In the rows, 128 means zero.
Each row has a class, written after it.
[120,121,112,132,125,150,118,115,115,126,171,109,95,177,94,149,127,155,90,152,145,146,101,143,106,164,107,110,175,141,111,147,89,113,87,149,160,131,112,161,128,150,124,154,123,121,156,119,157] -> j440
[145,119,126,142,125,121,114,132,117,117,163,122,110,150,181,112,114,136,115,107,127,125,97,125,93,167,123,119,130,140,137,133,113,103,112,126,125,142,104,128,133,147,116,101,107,132,125,127,106] -> j587
[125,115,116,112,153,149,145,131,136,127,118,117,137,125,117,142,134,141,114,140,93,134,125,157,95,132,141,131,75,101,161,149,138,137,114,88,104,112,101,155,102,143,88,128,132,135,59,143,73] -> j806
[127,155,92,124,157,125,145,149,148,125,174,116,147,143,175,133,140,116,66,101,150,103,142,173,162,170,162,99,111,133,123,98,117,117,108,157,117,107,124,106,151,123,140,123,80,127,121,173,115] -> j220
[145,134,77,94,152,134,175,145,116,92,178,180,144,139,152,118,110,128,138,81,153,111,146,141,133,127,167,106,113,94,143,107,120,130,115,158,125,88,73,67,133,132,107,139,119,132,123,136,125] -> j405
[100,132,134,172,141,88,118,128,109,102,152,138,130,123,179,152,132,156,139,129,153,127,124,150,129,157,151,114,149,101,148,113,121,100,116,159,139,112,140,128,86,166,144,146,94,76,126,143,66] -> j405
[116,131,128,138,137,133,148,130,114,118,181,121,81,126,152,149,145,131,124,131,137,123,143,172,110,141,153,119,169,132,143,139,150,116,95,102,131,126,113,136,85,106,90,104,132,113,149,132,129] -> j440
[143,127,155,80,124,152,134,149,139,114,79,121,146,131,136,149,132,110,99,154,107,140,102,185,56,100,153,113,137,104,146,131,100,119,126,130,112,83,95,113,165,173,121,101,112,123,69,136,126] -> j985
[119,170,119,124,148,138,116,147,121,107,141,40,125,114,111,96,105,77,126,85,152,131,142,126,115,141,91,139,105,129,149,80,181,102,108,122,137,110,98,100,83,115,111,163,119,139,164,101,161] -> j668
[150,139,142,145,115,125,149,124,142,122,152,96,115,125,155,143,130,117,126,113,133,148,138,161,126,126,130,138,150,139,126,128,151,118,99,133,116,133,108,141,107,171,125,136,142,155,129,128,154] -> j867
[149,98,87,129,118,161,160,122,156,156,109,114,157,83,148,132,126,120,75,122,134,110,89,178,119,132,140,135,128,112,135,153,150,150,107,133,73,123,83,111,129,126,135,135,93,107,102,163,182] -> j220
[87,152,92,84,136,89,47,98,137,144,152,149,139,139,126,155,104,196,51,97,141,138,132,152,164,158,93,133,186,139,100,142,82,95,99,122,153,184,121,173,150,203,74,177,110,104,176,117,82] -> j982
[108,116,110,137,106,140,112,101,152,177,81,195,97,95,36,177,138,46,71,72,127,161,183,88,177,168,139,135,83,128,109,148,89,66,131,132,72,165,169,168,163,145,156,143,38,83,75,90,74] -> j405
[113,159,147,123,148,123,158,110,94,120,133,85,152,100,123,139,116,125,161,90,169,145,110,113,88,159,157,134,121,99,175,76,155,103,124,138,111,108,88,116,137,123,80,120,86,99,161,112,106] -> j405
[133,127,106,139,175,112,136,114,104,141,129,148,158,141,156,100,130,134,146,143,141,118,118,157,156,165,132,96,103,145,135,142,85,100,122,153,150,109,132,140,124,135,129,90,169,137,75,109,93] -> j982
[164,139,121,111,150,109,129,152,96,135,140,114,115,121,139,128,119,86,130,125,98,131,156,157,92,130,141,126,129,108,168,161,153,121,148,109,127,152,143,126,168,124,84,117,78,120,112,108,96] -> j806
[212,136,115,88,110,135,48,83,125,113,76,31,118,107,170,168,81,178,205,115,170,162,119,110,162,115,114,178,89,106,160,173,150,133,128,106,170,133,98,174,153,127,165,163,109,120,120,126,98] -> j806
[157,143,108,180,142,162,160,94,152,112,84,99,103,138,180,154,149,116,84,93,153,175,127,149,68,120,134,142,133,97,159,116,127,123,106,131,95,111,81,112,68,162,128,111,137,180,73,109,146] -> j587
[118,131,108,114,126,136,157,175,148,110,147,141,159,58,110,145,135,137,111,120,147,121,108,171,125,172,164,104,124,118,115,107,166,147,110,134,114,122,111,106,89,113,112,101,108,145,104,175,118] -> j668
[152,142,90,153,87,111,137,153,164,117,186,123,84,118,182,186,120,110,125,111,178,139,137,159,172,188,124,136,207,133,108,137,143,122,74,116,203,132,43,127,60,148,225,63,146,136,126,142,124] -> j668
[133,125,146,125,146,118,122,132,145,130,102,122,128,113,139,114,126,117,108,121,133,137,140,134,133,150,156,134,166,137,130,154,111,140,99,136,125,107,108,108,135,156,103,110,118,139,121,129,158] -> j668
[86,144,84,63,185,84,153,69,129,62,115,179,218,99,107,120,122,151,161,111,158,133,146,133,106,151,162,162,112,125,107,123,118,96,112,167,177,15,186,91,126,169,123,144,86,72,150,133,150] -> j867
[181,142,110,127,136,117,173,116,134,118,105,131,135,169,216,118,124,182,112,114,93,90,148,139,128,127,93,142,161,128,134,108,141,128,122,152,140,83,110,91,79,145,139,174,119,160,113,149,185] -> j220
[128,103,117,143,96,125,119,128,127,191,132,177,129,107,87,185,151,133,68,138,176,72,114,125,149,156,120,136,115,106,154,102,156,189,210,108,100,111,171,61,106,100,172,143,92,159,90,162,156] -> j523
[149,107,141,131,140,149,161,143,114,123,86,101,131,114,170,132,121,138,113,129,137,133,94,167,86,80,150,139,198,102,170,144,108,143,129,105,115,52,154,91,166,140,96,82,149,188,126,149,102] -> j587
[136,105,193,114,134,90,191,173,139,158,151,128,107,138,112,157,134,104,170,153,159,74,155,159,132,110,147,103,145,81,191,93,150,115,134,154,129,96,134,98,139,152,126,141,65,178,87,131,89] -> j523
[85,95,171,143,134,167,129,147,159,139,106,75,164,130,193,174,141,129,107,148,165,113,94,176,72,125,139,122,132,108,119,126,118,96,118,111,50,42,83,93,112,119,110,131,158,140,112,148,155] -> j985
[88,177,100,120,182,121,112,77,97,150,178,125,131,162,152,128,103,197,125,96,170,103,107,115,141,150,109,105,151,111,175,150,118,146,145,134,120,117,120,95,154,103,137,142,154,114,106,119,87] -> j982
[91,111,161,159,159,121,73,169,115,149,107,105,123,134,163,111,126,82,85,150,149,102,134,139,145,184,103,135,139,136,120,136,124,87,87,101,122,114,140,129,135,111,140,163,114,118,158,136,120] -> j440
[129,148,186,97,98,166,77,78,108,108,114,85,130,152,155,153,182,137,188,81,121,145,157,75,234,109,100,220,170,171,103,141,116,119,134,117,167,165,111,190,146,118,127,189,124,61,154,147,125] -> j440
[119,142,115,136,141,105,151,143,138,146,192,169,79,142,105,127,118,106,92,131,166,116,151,126,139,167,119,96,168,117,140,127,153,126,111,101,176,99,106,111,124,113,115,97,114,148,147,136,120] -> j440
[161,106,91,134,143,134,160,136,140,106,92,116,145,97,124,121,131,106,161,97,148,149,142,126,112,113,127,155,135,121,133,130,164,123,99,121,169,14,97,154,144,145,97,145,106,107,138,163,126] -> j867
[144,77,95,139,128,149,144,130,110,162,160,102,146,127,142,157,111,125,129,114,144,108,86,136,108,135,183,145,132,107,146,132,96,110,89,116,130,101,131,124,189,112,107,110,137,105,172,139,149] -> j405
[127,138,113,109,122,130,98,146,165,133,109,207,155,63,90,97,111,83,94,156,123,118,118,109,160,132,162,106,186,137,82,123,101,121,114,129,126,139,87,123,201,86,83,79,137,142,110,144,138] -> j668
[145,167,106,115,136,133,111,153,128,146,110,100,137,108,156,197,142,98,136,107,111,135,121,149,54,123,169,153,119,143,133,102,123,88,150,89,108,147,136,151,110,139,95,119,127,153,128,141,187] -> j806
[121,111,134,125,176,177,152,113,139,134,96,101,128,117,112,124,170,59,135,114,164,159,131,124,81,79,172,177,136,123,185,129,127,150,117,106,128,125,137,138,138,143,106,138,158,133,111,140,182] -> j440
[130,86,162,128,115,126,168,87,184,136,110,129,173,118,135,112,129,140,180,163,158,117,97,51,135,63,108,113,58,123,147,136,145,108,196,161,137,120,126,100,110,101,119,140,117,110,99,120,167] -> j220
[132,138,68,142,160,139,173,152,92,118,142,117,110,149,68,123,131,141,123,103,157,107,145,149,157,137,125,147,159,139,139,115,122,111,130,113,215,116,93,161,66,122,90,145,181,174,160,114,110] -> j523
[135,83,117,219,171,145,159,106,124,102,77,207,143,167,220,98,161,127,141,121,91,117,108,78,125,106,166,164,72,133,123,175,119,169,81,154,100,227,127,97,106,150,115,136,120,75,131,176,174] -> j587
[125,97,159,118,145,103,119,124,159,135,90,120,171,111,181,143,134,124,123,100,143,122,107,163,173,158,162,152,127,122,145,123,99,120,118,97,127,118,133,161,134,127,140,154,126,144,117,124,110] -> j985
[128,100,149,121,167,122,164,120,114,134,153,128,141,164,135,98,129,108,136,165,102,145,136,122,89,136,107,147,135,131,132,129,159,123,118,157,143,125,179,112,117,124,121,89,103,130,144,116,107] -> j587
[118,113,151,116,152,115,136,149,157,155,101,123,137,131,159,113,129,85,99,116,134,119,132,119,112,175,114,145,163,111,149,120,116,132,148,112,120,75,66,123,159,140,101,139,150,141,93,120,114] -> j985
[128,108,149,108,146,144,85,138,151,114,133,105,139,159,171,157,129,122,121,125,153,109,158,143,150,131,114,93,128,145,115,167,98,84,93,119,104,95,129,121,180,91,159,141,109,122,103,108,89] -> j985
[126,159,125,115,160,108,145,141,133,141,145,83,132,131,119,125,113,150,119,122,138,121,151,149,138,143,122,111,142,133,153,116,137,87,103,146,143,126,181,139,104,152,136,122,108,133,121,129,97] -> j405
[158,111,125,145,146,145,116,130,112,134,144,140,125,147,144,119,147,132,116,148,138,110,89,142,107,166,175,121,110,141,159,124,112,133,124,154,157,99,95,151,117,133,168,101,68,96,64,179,122] -> j220
[108,160,177,153,151,127,121,131,153,143,97,110,119,127,169,140,121,114,106,130,129,131,126,151,158,153,153,116,99,105,133,118,135,110,120,110,108,120,125,127,128,104,137,93,115,131,107,142,75] -> j985
[142,135,152,211,158,113,105,127,110,113,162,130,96,118,166,119,145,73,121,116,114,135,158,142,118,154,168,123,145,113,140,130,131,121,92,143,134,142,157,112,100,156,140,139,95,112,125,131,114] -> j405
[115,131,149,119,141,105,94,114,122,125,152,158,140,124,134,122,105,125,181,140,127,125,137,175,94,133,158,124,103,116,121,140,138,52,122,150,114,146,139,159,134,156,182,116,138,121,69,115,89] -> j523
[149,164,118,120,112,155,167,141,138,120,139,71,128,178,103,146,122,149,130,108,177,119,133,144,139,105,106,124,159,100,110,140,141,88,149,172,178,72,72,109,148,127,130,150,106,115,118,153,161] -> j985
[118,128,90,136,139,80,124,123,133,153,157,136,147,134,173,139,151,109,130,124,118,118,112,149,132,145,141,116,135,143,140,113,106,124,142,135,156,110,182,143,145,138,166,108,117,60,114,153,112] -> j982
[113,152,123,119,149,116,125,189,117,136,86,113,127,127,94,121,110,115,134,160,193,109,123,123,153,103,102,102,106,148,158,117,119,121,181,137,156,59,102,108,95,139,143,98,209,179,90,114,143] -> j867
[85,126,155,148,97,136,120,166,108,63,155,161,103,134,150,115,160,110,142,135,95,133,126,142,121,167,149,139,174,125,74,98,103,111,123,143,149,105,114,119,107,124,130,124,119,69,157,160,128] -> j440
[150,117,109,114,111,182,165,126,100,157,129,96,151,100,127,184,112,93,160,118,144,132,85,134,96,123,105,130,146,103,149,102,143,116,87,140,72,99,16,152,167,141,99,165,143,127,121,133,114] -> j405
[131,136,109,132,149,123,141,125,112,124,139,172,163,103,159,146,140,106,114,137,133,137,102,166,115,134,143,103,148,120,151,105,138,144,150,149,115,117,117,131,139,114,173,113,111,124,86,139,91] -> j220
[148,116,110,125,112,126,140,130,122,148,150,88,101,152,132,189,130,121,121,161,112,95,132,166,108,154,138,139,136,126,147,126,109,107,73,104,117,133,143,140,146,146,127,105,94,126,115,136,134] -> j806
[115,130,87,149,137,162,142,122,154,139,162,126,114,102,144,153,144,112,119,100,137,122,144,117,117,168,135,163,151,98,115,105,125,89,100,143,111,178,182,135,193,106,111,77,137,137,94,149,63] -> j587
[103,134,189,121,135,97,103,145,136,129,138,110,145,114,77,139,131,135,119,106,93,126,122,144,130,170,125,95,112,109,122,139,130,108,92,99,140,115,191,140,170,107,159,132,99,135,120,100,133] -> j440
[161,85,152,153,148,168,113,104,147,124,120,126,108,144,209,93,135,130,145,81,105,141,145,131,104,86,123,187,188,108,156,171,147,138,77,124,107,150,71,138,133,162,125,161,90,107,115,130,155] -> j220
[123,100,96,137,131,123,109,143,121,160,170,125,107,146,137,140,119,116,102,155,174,109,148,150,158,159,125,100,193,151,124,129,108,88,98,161,95,103,112,143,131,93,134,124,76,80,143,111,114] -> j405
[115,138,79,102,133,138,94,187,94,121,175,105,109,150,197,175,136,125,133,129,129,88,138,180,116,162,139,158,154,140,145,105,123,98,113,92,114,147,99,151,108,111,139,116,130,99,116,157,86] -> j806
[162,108,117,110,136,165,122,124,137,135,167,128,115,142,165,119,136,146,109,124,161,97,137,128,110,137,175,143,151,148,138,151,105,122,134,137,132,96,88,103,150,130,107,96,126,143,90,176,157] -> j220
[100,84,155,107,160,72,138,207,123,142,135,105,117,85,104,141,137,87,162,160,131,125,133,141,115,186,182,150,176,117,182,35,158,198,112,154,97,148,127,162,101,110,156,150,145,130,140,123,114] -> j405
[103,117,148,141,134,101,119,92,102,123,141,98,143,150,177,93,120,134,101,129,137,123,120,159,167,162,126,160,117,138,131,139,114,108,138,129,111,113,175,99,105,135,142,91,139,123,137,112,100] -> j587
[174,156,142,175,44,134,127,122,151,126,110,91,14,70,125,110,87,118,139,198,79,104,148,105,186,185,56,104,94,103,109,153,140,122,137,114,140,139,175,79,107,145,118,36,88,133,79,147,50] -> j806
[123,91,78,137,107,81,164,123,163,96,58,163,121,65,58,120,102,122,137,125,127,165,138,77,79,72,169,137,89,118,127,133,191,161,126,104,170,95,174,97,131,137,75,98,90,52,224,166,171] -> j668
[131,150,77,69,156,162,216,74,65,145,180,132,201,140,171,101,98,81,110,85,153,122,103,167,189,167,122,170,161,162,137,133,145,115,124,118,71,145,131,121,199,74,167,118,165,167,136,146,41] -> j587
[120,99,160,136,154,122,121,124,120,129,139,169,141,142,145,126,146,83,87,125,139,125,160,158,123,164,156,135,135,132,131,113,117,134,108,100,98,108,123,94,125,140,135,123,105,171,133,113,107] -> j523
[135,118,150,170,118,147,92,162,87,134,154,149,151,150,182,146,135,137,115,95,154,110,91,164,139,106,114,115,118,135,139,106,124,77,161,106,134,124,119,132,111,123,142,134,98,156,135,138,113] -> j220
[138,127,76,114,170,114,158,125,190,151,93,131,115,172,181,166,118,120,92,126,102,140,151,116,86,76,162,164,134,65,170,119,137,145,115,96,131,123,89,115,116,96,101,160,115,120,142,113,180] -> j806
[154,162,83,86,151,95,116,116,132,108,125,128,103,115,146,152,105,148,138,108,113,130,149,137,158,182,176,162,136,119,143,139,119,135,106,102,172,134,112,167,116,127,128,137,94,120,121,143,83] -> j806
[162,71,147,150,109,132,132,158,144,157,100,118,179,122,82,96,146,160,74,124,129,119,53,107,131,151,81,120,75,104,175,144,126,155,141,115,210,133,163,119,128,185,108,119,50,126,81,152,128] -> j668
[99,113,118,121,149,118,143,138,115,148,122,154,139,115,116,168,114,112,99,120,146,136,139,124,117,181,151,142,152,119,130,77,115,124,106,132,88,124,164,109,134,128,135,137,120,153,174,118,114] -> j405
[138,139,146,136,119,150,92,143,119,106,98,125,91,182,149,171,135,122,67,174,101,131,150,126,119,168,139,125,122,127,94,80,86,95,125,132,145,133,121,125,130,83,130,125,143,146,131,112,91] -> j985
[114,101,147,134,125,118,163,131,151,129,155,136,134,117,130,127,133,96,111,147,123,152,132,129,112,211,124,115,83,119,99,142,152,119,113,133,126,145,151,115,117,126,165,113,137,131,119,129,122] -> j440
[107,194,170,157,137,97,128,108,88,153,159,171,170,131,207,151,110,134,35,130,88,92,74,149,175,178,174,92,154,148,103,77,110,174,124,120,43,197,104,84,199,111,93,144,149,189,201,176,133] -> j220
[115,147,118,132,150,124,120,102,124,106,192,97,129,143,120,86,118,128,118,119,138,97,136,177,132,80,151,126,133,129,157,104,151,133,97,118,127,80,139,103,134,130,140,109,140,120,132,153,162] -> j220
[92,127,162,132,121,165,102,127,118,154,156,85,133,102,142,138,138,78,116,123,132,120,130,160,157,145,101,145,130,120,144,132,102,65,91,123,95,144,141,134,140,190,114,96,102,86,95,122,48] -> j405
[146,115,124,128,162,149,149,104,90,124,172,114,144,185,191,148,146,116,111,133,107,134,99,141,129,87,136,133,117,120,179,99,125,145,133,113,191,61,78,135,111,110,89,145,115,111,170,132,83] -> j220
[142,86,106,93,134,147,151,115,131,163,101,171,136,117,170,160,123,108,107,99,98,135,107,131,127,153,171,124,96,121,142,139,77,164,155,101,73,59,106,131,197,136,94,141,149,157,110,147,60] -> j523
[154,91,140,189,115,88,86,84,108,130,154,136,90,121,72,135,168,151,149,111,145,141,114,160,88,183,171,148,105,124,172,139,131,134,122,143,163,97,97,190,53,179,128,99,83,76,47,75,202] -> j867
[105,102,121,148,125,120,139,164,161,108,153,108,125,132,170,69,117,109,126,132,140,125,137,168,144,164,88,112,164,133,96,115,120,84,138,149,116,99,135,134,116,125,119,123,149,121,127,120,102] -> j985
[156,119,154,160,125,131,96,127,95,137,194,133,114,147,103,125,134,162,105,133,116,135,127,167,125,162,159,96,145,131,129,131,128,143,110,144,120,91,172,137,137,142,145,104,91,132,101,159,104] -> j405
[117,142,100,120,139,96,129,121,114,159,156,86,133,143,75,164,142,120,114,148,174,115,138,153,101,139,124,101,145,148,137,128,113,119,149,172,138,95,170,112,147,165,145,133,136,116,108,130,171] -> j982
[117,171,139,121,145,88,100,117,144,133,54,144,141,117,166,145,116,149,135,170,87,72,119,131,167,159,145,165,77,112,145,36,97,88,77,142,126,180,145,160,109,145,150,135,187,154,59,117,137] -> j867
[158,115,117,110,84,123,197,98,206,93,186,182,153,75,214,151,104,83,150,154,186,73,146,84,98,146,161,148,155,136,90,173,134,17,93,83,194,84,70,58,127,149,163,81,174,168,80,195,114] -> j867
[137,113,181,125,147,145,139,157,101,146,140,59,165,159,73,141,146,98,100,105,104,127,126,167,119,94,133,154,126,91,128,161,102,65,121,136,186,109,201,122,195,156,93,123,99,166,131,104,117] -> j587
[146,123,129,138,130,127,66,139,141,146,133,84,146,120,171,116,131,101,117,105,151,138,134,134,149,132,128,149,172,100,132,149,112,101,129,146,152,92,123,119,169,131,156,119,81,58,118,122,134] -> j405
[163,85,83,125,146,97,132,162,129,117,180,122,105,133,127,171,134,106,157,86,107,117,188,187,96,94,179,148,127,111,148,160,149,118,94,80,142,122,142,154,120,132,99,157,138,150,138,108,166] -> j806
[96,121,140,123,116,122,95,86,135,102,158,132,100,135,138,129,135,108,95,157,85,119,131,122,130,144,130,154,158,135,116,122,94,117,104,135,106,149,142,131,116,135,136,139,136,106,104,118,86] -> j587
[147,139,114,119,113,112,128,120,129,115,152,125,112,154,160,172,137,139,136,139,122,139,139,104,116,199,147,132,115,151,123,96,118,131,142,125,114,163,140,148,133,107,162,125,105,133,109,144,97] -> j806
[140,107,97,128,130,71,78,94,134,95,165,88,119,122,80,135,122,171,29,97,174,180,136,196,36,160,177,134,163,103,168,116,162,151,132,109,111,87,153,161,126,155,159,163,140,173,88,118,106] -> j587
